Here is a tiny trained network, its code and every weight. The questions are about switching its units off for an input and a target symbol, where a switched-off unit gives its printed mean instead of its output.

import numpy as np


def w(rows, s, z=0):
    codes = np.array(rows[::2]) - 128.0
    scale = np.full(codes.shape[1], s)
    scale[-1] = z or s
    return codes * scale


def norm(h):
    return h / np.sqrt((h * h).mean(-1, keepdims=True) + 1e-5)


def f(y):
    return np.maximum(y, 0)


def softmax(a):
    e = np.exp(a - a.max(-1, keepdims=True))
    return e / e.sum(-1, keepdims=True)


def log_softmax(a):
    a = a - a.max(-1, keepdims=True)
    return a - np.log(np.exp(a).sum(-1, keepdims=True))


def net(x, mask):
    ids = ['αβγδεζηθλμπστφψω'.index(c) for c in x.split()]
    T = len(ids)
    res = E[ids] + P[:T]
    u = 0
    for l in range(3):
        q, k, v = (norm(res) @ M[l].T for M in (Q, K, V))
        z = softmax(np.where(np.tri(T) > 0, q @ k.T / 2**0.5, -1e9)) @ v
        res = res + np.where(mask[u], z, O[l][:, -1]) @ O[l][:, :-1]
        u += 1
        y = f(norm(res) @ A[l][:, :-1].T + A[l][:, -1])
        res = res + np.where(mask[u : u + 12], y, B[l][:, -1]) @ B[l][:, :-1]
        u += 12
    return log_softmax(norm(res)[-1] @ U[:, :-1].T + U[:, -1])


Q, K, V, O, A, B = {}, {}, {}, {}, {}, {}
E = w([
[147,172,92,130,97],'α',
[141,160,143,156,89],'β',
[174,131,102,188,129],'γ',
[158,127,120,200,132],'δ',
[138,105,152,190,119],'ε',
[148,189,30,79,122],'ζ',
[164,141,148,196,96],'η',
[179,94,153,175,106],'θ',
[79,121,173,102,108],'λ',
[79,134,157,181,116],'μ',
[57,91,174,169,140],'π',
[164,209,95,18,73],'σ',
[209,141,24,156,164],'τ',
[103,86,75,3,157],'φ',
[178,60,15,71,198],'ψ',
[172,22,77,208,218],'ω',
],0.0004)
P = w([
[107,127,186,97,188],'0',
[178,197,125,200,109],'1',
[254,50,115,77,87],'2',
[62,140,150,146,153],'3',
[137,184,77,218,68],'4',
[237,9,77,94,110],'5',
[45,109,134,132,120],'6',
[137,185,55,228,57],'7',
[225,18,108,92,80],'8',
[48,115,140,132,129],'9',
],0.00056)
Q[0] = w([
[199,221,186,108,241],'0.h0',
[61,46,75,158,2],'0.h0',
],0.0024)
K[0] = w([
[208,82,4,141,27],'0.h0',
[47,162,252,78,233],'0.h0',
],0.0038)
V[0] = w([
[254,119,131,131,3],'0.h0',
[97,131,177,89,76],'0.h0',
],0.00077)
O[0] = w([
[39,1,128,44,19,45],'0.h0',
[202,75,129,94,78,3],'0.h0',
],0.00063,4.3e-05)
A[0] = w([
[44,215,89,109,170,41],'0.n0',
[134,52,181,129,112,105],'0.n1',
[110,1,72,97,221,103],'0.n2',
[67,152,121,4,150,1],'0.n3',
[201,104,9,113,164,197],'0.n4',
[33,62,53,115,215,37],'0.n5',
[55,171,141,21,122,177],'0.n6',
[23,216,220,86,116,66],'0.n7',
[193,188,26,67,129,40],'0.n8',
[236,113,142,186,142,117],'0.n9',
[193,137,158,121,195,25],'0.n10',
[44,53,146,81,192,75],'0.n11',
],0.0013,0.00099)
B[0] = w([
[172,207,23,183,88,144],'0.n0',
[154,189,129,129,130,158],'0.n1',
[159,199,125,112,50,177],'0.n2',
[210,151,254,138,237,139],'0.n3',
[89,130,208,145,121,246],'0.n4',
[220,115,29,132,126,151],'0.n5',
[91,167,91,160,105,165],'0.n6',
[86,75,118,123,39,173],'0.n7',
[132,91,210,209,130,154],'0.n8',
[74,134,135,78,134,208],'0.n9',
[173,126,154,78,71,134],'0.n10',
[139,76,122,116,184,152],'0.n11',
],0.0018,0.0012)
Q[1] = w([
[252,5,252,28,52],'1.h0',
[179,240,46,250,23],'1.h0',
],0.0038)
K[1] = w([
[145,239,252,50,252],'1.h0',
[166,2,16,49,142],'1.h0',
],0.0037)
V[1] = w([
[171,45,81,42,106],'1.h0',
[2,167,130,15,192],'1.h0',
],0.0014)
O[1] = w([
[110,117,237,75,180,21],'1.h0',
[9,63,107,122,73,1],'1.h0',
],0.0014,0.00068)
A[1] = w([
[153,165,73,88,100,140],'1.n0',
[84,123,187,162,122,131],'1.n1',
[130,198,101,76,179,96],'1.n2',
[150,74,102,125,165,151],'1.n3',
[85,141,57,133,110,77],'1.n4',
[91,130,66,93,216,250],'1.n5',
[98,97,91,169,191,115],'1.n6',
[120,171,166,135,186,94],'1.n7',
[80,174,100,80,90,17],'1.n8',
[83,109,61,178,152,109],'1.n9',
[78,4,144,171,209,5],'1.n10',
[55,118,121,102,130,119],'1.n11',
],0.0025,0.0014)
B[1] = w([
[143,125,162,215,152,254],'1.n0',
[124,188,122,105,144,246],'1.n1',
[108,151,90,68,40,163],'1.n2',
[86,165,174,111,97,177],'1.n3',
[55,136,175,131,92,174],'1.n4',
[82,77,66,169,191,196],'1.n5',
[179,123,187,168,152,159],'1.n6',
[160,96,213,207,150,141],'1.n7',
[255,50,66,117,56,141],'1.n8',
[137,180,160,195,100,208],'1.n9',
[218,49,133,98,7,148],'1.n10',
[107,100,154,111,184,164],'1.n11',
],0.003,0.00074)
Q[2] = w([
[241,4,251,12,6],'2.h0',
[16,252,7,244,250],'2.h0',
],0.0038)
K[2] = w([
[32,4,249,4,230],'2.h0',
[222,252,9,252,29],'2.h0',
],0.0036)
V[2] = w([
[117,222,117,110,191],'2.h0',
[147,140,59,7,82],'2.h0',
],0.0012)
O[2] = w([
[200,167,73,31,54,140],'2.h0',
[167,177,168,247,9,1],'2.h0',
],0.0012,0.0009)
A[2] = w([
[166,143,150,118,153,15],'2.n0',
[104,175,94,89,141,124],'2.n1',
[155,149,179,132,114,254],'2.n2',
[107,130,93,115,53,82],'2.n3',
[152,86,57,53,155,39],'2.n4',
[140,48,145,124,126,221],'2.n5',
[83,131,170,123,168,221],'2.n6',
[60,116,133,133,183,35],'2.n7',
[123,64,1,40,119,54],'2.n8',
[175,114,62,137,122,67],'2.n9',
[71,125,136,87,71,14],'2.n10',
[104,138,145,173,162,209],'2.n11',
],0.0031,0.00089)
B[2] = w([
[168,75,160,165,208,133],'2.n0',
[55,201,206,91,221,160],'2.n1',
[125,87,134,108,141,255],'2.n2',
[161,47,60,45,164,150],'2.n3',
[173,92,12,215,148,135],'2.n4',
[105,187,106,143,131,192],'2.n5',
[180,140,144,84,125,167],'2.n6',
[163,177,90,205,88,140],'2.n7',
[32,3,162,158,239,142],'2.n8',
[154,193,104,106,86,148],'2.n9',
[37,144,99,127,82,141],'2.n10',
[109,107,125,82,118,221],'2.n11',
],0.0033,0.002)
U = w([
[5,3,253,253,4,63],'α',
[253,3,253,251,3,222],'β',
[3,253,253,3,253,253],'γ',
[7,228,75,253,4,3],'δ',
[3,3,3,3,3,243],'ε',
[253,253,3,253,3,240],'ζ',
[4,249,253,252,3,4],'η',
[253,3,253,3,253,32],'θ',
[3,6,3,253,3,46],'λ',
[253,4,253,253,253,135],'μ',
[64,3,3,253,253,9],'π',
[253,3,3,3,3,252],'σ',
[3,3,3,252,253,131],'τ',
[3,253,3,253,137,105],'φ',
[252,21,4,252,253,3],'ψ',
[253,250,4,252,253,20],'ω',
],0.0038)

Each question gives the input, a string of symbols that net reads in full, and the target symbol t.
The units are the heads (2 rows each of Q, K, V and O) and the neurons (one row each of A and B). Each row of codes is followed by its name. A weight is (code - 128) times the scale printed after its matrix; where a second scale follows, it is the last column's (O, A, B and U).
mask holds one flag per unit, layer by layer, with each layer's heads first. A switched-off unit (its flag False) gives its mean, the last column of its rows in O or B, instead of its output. The means were averaged over made-up inputs and are rounded, as every weight is.
A unit's drop is (log p(t) with every unit on - log p(t) with that unit switched off) / (log p(t) with every unit on - log p(t) with every unit switched off).
The circuit of an input: a set's keep is (log p(t) with only the set's units on - log p(t) with every unit switched off) / (log p(t) with every unit on - log p(t) with every unit switched off). Starting from the 12 units with the biggest drops (on a tie, the unit counted first), units are removed one at a time, each time the one whose removal leaves the highest keep (on an exact tie, the one counted first), for as long as the keep stays at least 0.8.
units of the circuit, in order: the units of the circuit, biggest drop first
unit that matters most: the unit with the biggest drop
top k neurons: the k neurons with the biggest drops, biggest first
k most important neurons of layer l: the k neurons of layer l with the biggest drops, biggest first
input λ δ τ θ θ η δ ω β β, target ε: units of the circuit, in order : 0.n7, 2.n3
input α η γ φ η ε, target μ: 4 most important neurons of layer 0 : 0.n5, 0.n0, 0.n7, 0.n2
input β β η λ η φ σ, target σ: unit that matters most : 1.n8
input β η δ, target β: top 2 neurons : 0.n7, 0.n10
input γ β β ω φ β, target τ: 3 most important neurons of layer 2 : 2.n8, 2.n5, 2.n4
input η η ζ η ω, target μ: units of the circuit, in order : 2.n5, 1.h0
input α η φ ζ β, target γ: 2 most important neurons of layer 0 : 0.n5, 0.n4
input β σ θ φ η η ζ θ, target σ: top 4 neurons : 0.n3, 2.n1, 0.n4, 2.n5
input ζ η β η η η, target ζ: units of the circuit, in order : 2.n5, 2.n9
input π π η π η η η η ω, target γ: 3 most important neurons of layer 0 : 0.n2, 0.n4, 0.n11
input π ψ α, target γ: top 2 neurons : 1.n10, 0.n11
input ψ β ζ φ, target τ: top 3 neurons : 1.n5, 2.n8, 1.n2
input ω λ ζ η ε, target ζ: 4 most important neurons of layer 0 : 0.n8, 0.n4, 0.n7, 0.n6
input β π φ η α, target γ: units of the circuit, in order : 1.h0
input π η η, target γ: top 2 neurons : 1.n10, 2.n5
input β η α η δ η, target β: 4 most important neurons of layer 0 : 0.n7, 0.n4, 0.n10, 0.n6
input η η φ η ζ ω, target σ: top 3 neurons : 0.n4, 0.n2, 1.n3
input φ ω α, target ε: top 2 neurons : 0.n3, 1.n0
input η β ε φ β, target γ: top 4 neurons : 0.n5, 0.n11, 0.n7, 1.n5
input ζ ε η η β φ α μ β, target ζ: top 3 neurons : 0.n2, 0.n3, 2.n5
input γ η ω β η β, target τ: 3 most important neurons of layer 0 : 0.n11, 0.n5, 0.n8
input β β ψ λ τ, target θ: top neuron : 1.n7
input η ω ψ ε π ω, target σ: top 2 neurons : 1.n11, 0.n4
input ζ ζ φ, target ζ: top 2 neurons : 0.n2, 0.n0
input β β θ, target β: top 4 neurons : 0.n7, 1.n8, 0.n4, 0.n6
